(in the rows, 128 means zero)
[ 99 110 129 136 115 135 126 132 145 144 122 128 138  91 133  96 147 150
 116 139 144 122 120 101 109 154 106 127 165 101 136 122 144 132 154 138
 146 112 117 145 139 132 138  98 123 114 108 101 125]
6
[131 137  95 163 147 122 157 132 120 145 122 116 138 145 131 113 128 154
 147 134 138 119 134 132 122 126 120 153 119 120 114 121 141 134 130 120
 122 118 129 130 115 129 103 143 152 127 127 144 130]
8
[112 123 114 135 108  32 131 119 176  96  96 112  85  78 128 111 116 114
  87 178 116 106 144 172 117 125 132 163 107 100 105 110 155 141  87 157
 190 134 114 196 182 187  88 166 177 179 119 128 177]
7
[124 116 144 135 161 147 111 154 119 133 133 136 122 127 142 113 115 121
 171 115 106 119 117 126 161 114 127 117 159 109 152 140 114 129 120 171
 140 112 124 103 129 106 124  79 114 140 131 120 115]
9
[138 122 148 125 117 129 103 133  99 125 144 147 159 119 121 126 137 154
 121 101 149 129 137 151 121 146 106 104 106 178 139 126 132 124 153 145
  84 144 122 142 100 129 159 122  92 137 147 105 132]
9
[125 147 116 129 130 150  97 139 127 138 107 118 123  75 103  96 154 138
  91 108 132 135 118 123 101 144 149 130 133  88 123 147 101 115 132 132
 134 114 138 134 156 131 147  97 128 124 125  68 157]
1
[104 132 123 114 103 134 130 125 152 114 118 128 127 116 158 153 131 141
 177 138 138  99 128 117 123 140 107 121 126 156 103 114 129 114 123 115
 123 159 125 124 133 133 104 122 142 100 107 148 110]
9
[142 139 108 131 115 129 125 156 167 132 124 134 106 108 106 135 114 141
 124  89 122 135 121 135 149  99 135 144 135 120 123 143 119 108 117 133
 132 111 150 134 159 134 159 128 159 155 140 100 143]
6
[156 111 152 115 137  96 130 134 107 143 140 143 146 155 165 122 131 123
  93 118 148 118 114 143 130 127 140 140 135 152 128 153 148  97 140 147
  89  95 150 121 127 148 155 128 128 130  86 128 127]
5
[129 115 122 122 135 118 124 152 147 108 145 120 120 138 185 141 152 111
 110 113  82 121 105 142 130 118 130 149 149 122 139 138 131 119  82 172
 120  79 140  91 152 129 151 117 148 154 111 142 131]
0
[125 155 152 153 158 136 109 122 126 144 149 117 115 149 140 112 105 121
 133 125 143 124 113 123 160 123 136 125 113 113 150 114 156  89 126 146
 106 147 119 121 137 121 110 149 114 135 133 108 128]
8
[122 137 141 128 137 160 115 119 119 144 109 131 145  88 125 121 135 146
 131 160 144 124 153 117 117 126 110 125 144 129 137 126 124 126 130 139
 128 115 139 131 130 115 123 102 126 131  83 105 128]
8
[162 123 126 127 101 161 122 159 162 135 119 169 117  92 132 151 119 103
 158 115 154 139 111  96 138 142 131 148 128 122 150 128  83 142 154 165
 140 109 143 120 108 128 143 117 133 135 119 154 124]
2
[133 143 157 116 110 128 141 108 124 144 122 140 115 128 155 135 102 150
 144 146 118 123 131 116 120 133 128 129 129 149 116 111 115 103 165 141
 114 162 137 150 143 130 128 118 145 128 119 135 123]
4
[133 130 160 117 119  97 101 117 149 143 145 123 123 156 178 119 126 120
 108 128 143 106 118 110 111 108 164 105 131 151 108 156 156 137 137 119
 114 127 114 131 144 156 127 113 139 139 129  90 141]
1
[158 162 161 135 134 116 114 108 109 169 124 145 143 123 122 105 117 103
 116  96 145 165 147 148 136 116 107 158  66 174 146 105 132 139 119 163
 100 129 111 153 150 118 153 115  92 130 127 144 148]
8
[120 128 135 137 138 146 109 134 106 106 129 135 118  88 178 111 124  86
 146 118 118 113 119 105 129 170 105 135 174  90 125 100 130 138 132 133
  99 134 132  75 118 109 138 108 124 134 133 145 114]
0
[ 83 127 106 128 161 141 139 158 136 135 127 122 123 160 136 107 132 162
 110 136 146 115 122 156 140 131 107 131  92 134 119 107 138 128 141 121
 122 131 125 161 121 135 116 144 138 127 130 160 123]
7
[117 113 129 118 139 169 110 151 165 154 127 139 137 134 136 119 133 139
 112 157 144 150 126 116 125 121 112 112 144 111 151 139 137 164 131 118
 133 101 122 124 129 125 129 110 138 127  86  97 139]
7
[143 133 109  96 176 138 151 161 137  86  95 140 123  79 148 182 149 143
 166 177  90  60 126 111 131 141 159 116 199  62 122 129 142 111 124 158
 151 144 168 128 137 131 103  85 136 141 120 126 100]
9
[107 118 135 121 141 110 139 123 118 123 110 130 163 106 125 110 129 156
 114 155 136 126 121 138  77 124  99 145 129 152 127 143 118 127 143  84
 130  98 140 146 140 134 137  97 144 110  78 112 108]
3
[129 142 135 120 128 150 109 117 148 128 152 138 118 127 156 138 142 161
 147 117 134 123 111 110 124 147 126 134 130 129 143 120 106 128 125 141
 109 140 136 113 116 128 108  95 139 125 122 135 117]
0
[133 136 128 122 145 121 128 148 133 130 120 111 138 146 146 137 106 113
 148 134 145  91 140 146 123 124 137 132 124 158 112 112 130 146 119 118
 105 142 138 132 105 156 107 128 140 151 126 150 150]
5
[143 126 167 129 123 178 175 154 107 113 124 159 123 113 140 140  78 112
 129  91 137 134 124 148 110 148 121 147 150 167 162 104 124 131 138 156
 112  83 153  76 142 121 167 120 103 117 122 112 138]
3
[126 149  98 118 157 199  49 163 239 137  93 104 126 173 192 109 144 141
 134 176 100 132 147 176 156  95  71  79 143  15 114 156 199 173  73 233
 120 116 115 114 149 116  94  91  72 159 187 174 118]
9
[101 128 128 128 129 150 112 117 127 164 123 131 119 114 108 128 135 136
 112 129 154 133 129 147  90 143 131 126 135 132 149 144 136 109 138 132
 110 124 131 135 159 136 142 123 121 115 114 102 125]
1
[ 70 105 125 137 136 106 182 147 134 116  93 121 124 127 168 123 119 137
 157 125 131  85 128  94  92 150 126 122 165 109  79 110 175 147 169 110
 148 127 135 135 122 133 103 124 133 113 132 153 127]
6
[123 132 143 131 143 128 132 157 147 159 144  91 106 175 171 123 139 110
 135 100 124 110 115  87  97 121 128 132 156 130 101 107 115 125 149 123
 130 117 155  90 130 135 122 123 110 116 151 138 127]
4
[ 70 117 149 111 120 162  97 112 119 120 102 134 121  84 149  92 146  84
  65 112 133 106 139 153 148 157 110 133 157 109 131 114 156 133 125 185
 125 101 134 102 140 116 145 143 102 129 123 112 131]
1
[124 147 120 119 109 146 122 111 116 124 132 144 115 131 141 152 117 134
 151 127 124 141 119 162 139 125 124 123 113 147 120 121 116 119 135 132
  81 155 137 143 103 142 133 143 145 141 111 139 117]
5
[143 108 139 124 128 142 152 134 127 100 131 126 135  76 131 158 119 127
 150  96 104  93 101 140 128 157 126 122 134 154 127 115 124 123 142 134
 116 145 157 119 149  86 183 131 119 143 134 110 143]
0
[122 116 134 133 141  94 112 129 146 126 128 109 120 141 145 108 119  99
 123 109 130  93 119 132 152 110 134 126 136 118 120 132 150 123 119 119
 126 111 149 105 119 140 119 138 112 141 128 104 126]
9
[115 120 127 116 112 152 117 156 123 137 133 119 136 157 147 109 118 168
 147 153 137 131 136 103 135 138 131 112 100 111 127 128  79 147 169 136
 136 148 103 131  99 138  78 112 105 132 133 119 128]
7
[160 139 135 125 139 145 130 145 123 123 111 133 133  79 146 138 111  83
 172 110 101 120 157 115 161 111 131 134 174  81 163 107 132 140 130 172
 133 114 161 110 129 104 118  95 117 141 123 134 147]
8
[105 131 122 129 134 173 110 154 133 154 127 140 121  96 120 120 139 141
 115 144 148 139 127 135 117 133 106 143 143 120 152 131 129 122 150 135
 126 125 149 138 150 139 131  94 124 118  96  91 118]
7
[110 113 134 134  98 121 133 129 138 135 119 140 120 127 153 118 141 108
 122 107 146 136 122 127 147 132 132 140  97 139 124 139 183 102 121 139
 121 154 111 134 145 140 170 179 137 145 143 133 129]
1
[143 127 126 124 117 144 110 107 141 159 142 122 140 118 141 142 151 143
 126 111 146 122 145 119 123 135 104 152 127 121 147 148 140 111 127 138
 114 127 132 129 155 124 127 107 114 138 120 122 121]
0
[112 127 133 122 121  76 127 110 122 112 133 153 110 143 177 122 127 135
 118 154  92 113 132 146  80 139 137 128 120 125  95 159 147 110 109 146
 110 135 118 114 161 147 156 113 125 144 104 103 109]
1
[111 130 134 115 110 138 105 126 134 119 122 145 101 135 172 120 126 101
 119 110 129 121 116 123 120 122 145 135 127 119 114 156 140 103 108 140
 123 116 135 103 144 153 130 117 133 138 123  95 124]
1
[159 136 139 159 172  91 107 121 127 116 131 139 175  77 102 107 120 112
 150 139 113 121 107 140 124 112  98 110 107 168 160  99 107 117 170 162
 144 111  99 197 124  81 146  94 128 137 142 116 168]
8
[142 130 141 109 111 107 100 135 135 108 167 106 128 114 129 134 121 135
 118 130 132  90 128 138 132 125 158 119 146  91 128 132 108 114 108 123
 129 120 127 122 142 125 141 121 160 137 131 101 146]
1
[146 127 130 119 118 155  77 152 139 135 146 143 138 147 168 102 173 124
 131  75 113 165 126 136 178  95 167  92 108 102 169 106  79  98 161 185
  93 113 156 115  64 117 114  73 103 136 103 178 146]
5
[ 88 118 116 147 132 100 141 130 137 111 142 113 132 165 131 129  76 120
 131 130 143  80 104 127 105 146 138 124 108 143 115 122 126 127 142  61
 135 125 125 101 114 156  98 145 142 118 141 131 128]
2
[151 173 120 144 159 129 114 110 170 138 108 145 109 157 171 118 122  93
 167  94 108 145  90 118 185 112 155 168 122  88 193 143 120 109 123 166
  95 148 130 108 134 139 101 141 130 167 126 143 115]
3
[127 146 132 146 129 162 124 133 128 129 144 148 138 130 130 142 145 138
 161 125 141 140 119 149 126 131 111 127 100 143 123  96 109 114 167 152
 117 148 115 161  90 125 115 101 127 133 131 151 126]
5
[106 115 142 124 144 127  99 122 135 112 119 125 150 148 124 124  89  87
 104 153 117  87 118 147 137 135 135 133 103 127 159 133 118  87 108 150
 121 122 124  77 134 132 111 133  64 164  99  50 117]
9
[122 151 143 136 151 123 105 147 153  92 160 148 127 129 176 124  84  92
 163  93 115 114  68  76 137 137 131 125 141 126 125 115 122 158 112 119
 111 128 101  87  91 118 121 125 140 102 142 130 152]
3
[134 114 103 114 135 215 159 171 185 146  80  82 138 127  85 217  96  73
 168 109 163 127  38 122  98  93 135 169 104 145 127 178  97 175 126  93
 167  83 155 161 184 113 140 148 152 139 112 110 148]
2
[166 155  82 171 103 120 152  85 125 120 153 104 174 119 166 144 169 118
  98  81  99  91 144 148 104 104  59 154 181 146 107 136  87 174 174 180
 116  14 150  94 123 127 153  98  93 143 152 133 161]
8
[145 126 146 118 122  89 152  96 130 121 145  76 129 144 154 126 160 147
 111 110 115  86 120 127 125 123 147 154 126  88 121 147 174 120 111 109
 154 110 161 130 152 138 133 125 117 146 148  87 127]
0
[159 194 116  94 118  41 159 113 156 101  80 162 102 138 153 177  99 113
 244 149 107 139 124 130   4 135 135 163 202  42 105 125 141 217  94  51
 127 102 181  85 107 145 129  88 199  69 179 136  77]
1
[112 115  81 164 252 177 118 160 184  93 107  72 165 122  62  58 156  30
  44 232  63  76 100 115 160 129 205  89  95 103 173  65 148  51 179  62
 154 119 153 121  72 157  16 157  86 120  75  26 195]
3
[ 86 149 142 113 137 134 102 100 125 162 146 135 103 125 139 127 131 134
  78 132 134 104 110  99  81 134 114 136 148 111 108 114 129 105 119 121
 141  96 144 124 118 139 154 110  98 113 125  97  99]
4
[106 127 145 133 139 131 122 142 124 135 130 117 125 129 152 106 114  96
 137 128 105 132  98 115 147 130 133 127 137 115 155 123 119 153 149 148
 132 114 125 111 135 109 144 110 114 112 117 140 122]
2
[107 119 125 138 130 110 148 136 132 138 120 128 123 162 138 118  97 124
 139 146 135 117 131 114 128 131 138 133  97 126 109 137 136 129 148 103
 146 117 118 131 115 140 101 144 140 119 126 157 124]
2
[103 125 129 142 129 105 137 124 121 123 128 125 131 139 144 104 124 153
 141 133 132 115 137 123 135 127 139 131 102 136 111 128 142 108 144  93
 126 153 112 144 105 144  97 156 147 139 128 140 119]
3
[142 127 127 128 121 150 158 127 118 136 114 114 129 125 131 123 117 136
 139 111 142 115 158 114 173 115 125 139 122 118 123 116 138 137 134 123
 136 131 154 112 116 127 111 154 126 149 135 115 125]
8
[ 86 137 156 115 114 129 128 141 163 134 111 134 124 160 155 140  96 135
 152 126 148 110 112 102 123 140 149 107 111 171 120 118 151 108 155 141
 116 159 115 134 124 158  89 141 108 105 155 152 138]
6
[111 136 132 130 130 161 129 127 120 139 112 135 123 137 149 121 168 113
 113 141 134 141 138 124 101 136 153 130 137 113 144 142 158  81 130 141
 117 105 120 118 149 132 133 125 138 122  97 104 137]
1
[127 130 127 120 129 143 117 149 128 145 128 144 136 113 147 113 148 147
 108 138 145 127 143 122 117 142 105 136 135 115 131 132 131 121 161 148
 118 110 139 139 133 122 138 105 110 114  99 108 128]
7
[124 119 126 120 162 146 130 171 114 117 126 138 114  95 130 123  97 125
 156 141 101 102 105 119 168 131 122 139 151  97 141 134  73 137 132 179
 164 124 125 121 153 102 140 100 118 153 136 131 125]
7
[121 135 123 132 149 127 146 126 136 144 152  87 105 173 140 128 130 129
 139 128 123 102 123  89  79 123 125 137 144 131  93 115 127 134 114  96
 151 107 137 117 123 137 104 134 139 102 147 123 153]
4
[152 146 145 106 147 128 144 130 134 117 125 116 130 147 164 128 139 127
 146 121 145  83 135 115 156 139 125 129 126 132 131 106 131 113 142 136
 109 137 148 130 113 138 115 125 103 134 125 128 115]
9
[129 122 135 102 122 108 110 140 134 120 131 133 123 162 171 123 131 123
 116 130 119 110 121 131 114 132 160 134 127  91 121 157 140 126 103 153
 117 118 131 101 134 145 128 122 124 140 134 107 116]
1
[143 147 138 116 149 146 132 137 119 115 130 138 117 153 121 131 112 134
 140 124 119 142 117 155 160 120 133 123  97 146 131 107 115 114 141 148
 103 159 146 126 113 124 126 139 124 135 142 122 121]
5
[154 107 168 122 108 104 118 127  72 142 163 114  99 130 139 124 115  96
 161 142 112 135 137 135  97 126 159 111 150 113 134 140 106  63 120 138
 152  86 107 132 150 131 128 107 120 128  97  89 132]
5
[143 125 141 125 133 151 119 153 137  94 136 134 112  93 164 132 123  99
 165  85  99 117  99 103 154 134 131 150 163 107 140 116 114 147 109 168
 142 124 154  72 139 100 126  86 142 131 150 125 139]
0
[103 128 132 128 147 126 122 120 138 153 131 137 154 126  98 140 123 159
 103 131 121 122 121 146 116 137 145 138 121 147 145 141 107 131 148 127
 114 123 120 129 123 129 104 139 126 122  96 106 124]
3
[166  80 120  94 133 133  82 181 160  62 193 161 162 118 119 192  34   9
 134 173 151  81  56  46 193 158  84 120 163  39 191 111 170  42  89 109
 128 147  64  45 123  81 216 239  86 170 186  43  65]
6
[138 130 138 138 125 134 124 133 126 128 151 103 110 126 132 122 113 115
 129 131 137 110 119 132 136 122 143 127 132 114 120 118 112 115 115 125
 139 123 131 118 127 151 125 122 126 152 115 105 145]
5
[138 131 130 149 149 168 121 152 151  94 146 136 132 121 158 133 204 125
 121 121 113 142  93 127 145 119 116 147 125  96 122 101  80 123 140 186
 146  93 130 107 116 103 134  81 137 163 138 194 125]
0
[146 118 145 111 128 114 117 135 155 124 150 104 115 136 159 125 158 136
 101 104 127 123 111 100 154 113 143 155 130 113 133 141 137 140 108 146
 135 128 161  99 146 144 115 121 134 145 128 109 127]
0
[107 125 125 120 113 146 112 141 135 136 123 125 143 113 160 122 162 136
 111 140 143 107 131 118 104 141 144 123 158 113 139 135 143 114 125 128
 122 116 121 115 135 141 145 106 147 127 111 110 124]
1
[117 132 135 130 136 121 139 122 127 137 146 112 115 165 152 121 112 125
 124 135 121 110 116 119 104 135 107 136 133 132  92 116 130 123 127 114
 121 115 129 128 120 137 132 149 141 122 142 143 134]
4
[103  98 183 113  71 113 174 107 129  92 109 150 148 165 164 123 125 139
 109 154 148 174 147  91 162 124 151 136 107 171 111 130 171 175 188 144
 122 141 143  79 118 126  52 175 180  48  74 189 168]
2
[107 126  92 136 145 118 136 130 114 131 137  92 118 169 120 114 124 126
 126 118 157 103 120 128 104 145 132 126 118 129 117 104 103 121 100  81
 125 111 119  99  91 156 109 167 128 124 138 151 139]
5
[142 168 146 124 138 126 127 111 129 159 118 148 143 124 134 126 146 170
 146 142 147 129 155 138 138 133 114 143 119 141 159 111 127 126 140 158
 103 136 141 158 102 137 126 118 130 136 120 144 104]
8
[116 137  88 140 120 140 138 112 114 145 149 112 112 185 127 120 109 167
 126 128 179 133 122 123 109 111 129 125  75 165  89 115 130 136 124  71
 104 144 115 136  90 156  96 154 145 107 129 144 135]
5
[115 125 138 124 149 165 108 118 136 132 128 127 137 112 135 130 144 119
 119 119 143  96 127 130 137 132 103 120 144 134 116 134 141 129 134 125
 116 123 137 126 135 121 125 104 108 138  99  91 121]
9
[153 135 185 116 159 123  93 140 156 156  93 135 142 114  79 128  90 104
 146 100 175 139  87 148 159 153 154 140 103 124 166 133 106 119 172 114
 111 177 143 136 186  88 123 137 149 121 131 132 123]
2
[147 138 149 127 131 125 137 123 105 136 119 134 138 108 150 111 116 102
 152 129 110 127 150 131 157 128 117 149 142 121 160 116 135 121 121 178
 125 106 143 114 135 119 127 115 114 120 113 141 133]
8
[189 133  91 136  15  51 156 146 134 148 141  75  66  82 163 132  89 214
 166 148  89  78 202 141 122  67 213 101 166 145  58 128  85 110 123 105
 171 101 125 145 156 135 142 141 212 163 135 103 136]
3
[167 148 175 109 112 116 118  84  64 118 110 127 107 134 157 120  92  86
 127 110 104 147 117 130 127  79 158 152 105 219 117 161 110 152 107 140
  85 177 163 114 189 156 156  99 127 171 137 137 176]
4
[147 128 140 117 187 132 117 144 139 109 154 147 144 144 168 140 164  94
 115 110 106 106 125  97 116 153 112 130 173 129 134 116 124 148 110 138
 111  91 133  56 116 119 132  96 119 133 138 151 134]
0
[108 168 111 134 110 140 118  91 136 128 102 146 135 139 154 127 122 145
 127 129 138 134 156 141 125 122 113 126 100 131 118 110 147 119 127 136
  96 129 135 116 104 134  95 137 124 120 126 155 129]
8
[124 126 132 146 117 144 118 123 144 150 116 134 148 118 122 131 137 130
 126 131 101 141 127 146  82 121  89 137 136 127 105 157 130 102 155 144
 138 103 148 142 145 127 150 103 121 132 140 113 142]
4
[124 137 179 129 119 175 123 128 124 149 129 117 108 129 131 112  90 134
 140 147 131 149 113 118 101 136 118 143 148 114 149 135  99 107 133 143
 130 125 155 114 158 148 121  90 127 123 106  88 139]
4
[103 128 127 133 133 128 113 126 117 137 143 122 110 154 151 105  99 142
 133 135 152 105 132 114 138 132 128 121 121 124 113 133 127 129 109 115
 106 121 121 115  91 157  97 129 120 124 106 125 126]
9
[126 146 122 138 136 136 120  77 117 140 129 119 109 101 118  92 172  84
 100 135 137 108 139  90 130 170 134 128 181 137 147 106 153 110 132  91
  98 136 137  79 142 151 142 156 107 110 109  92 142]
6
[103 138 116 134 171 195 105 129 156 142 145  62 125 145 113 153 167 138
 125 116 133  94  88  81 155 135 153 128 169 106 166 144 133 128 128 126
 144 146 137  86 136 138  62 152 123 139 176  76 136]
0
[134 154 142 132 121 167 131 111 139 144 124 139 113 131 138 143 142 144
 150 120 126 131 127 111 121 145 119 137 130 146 120 126 109  97 144 145
 120 151 135 138 134 138 122 132 146 139 140 139 148]
4
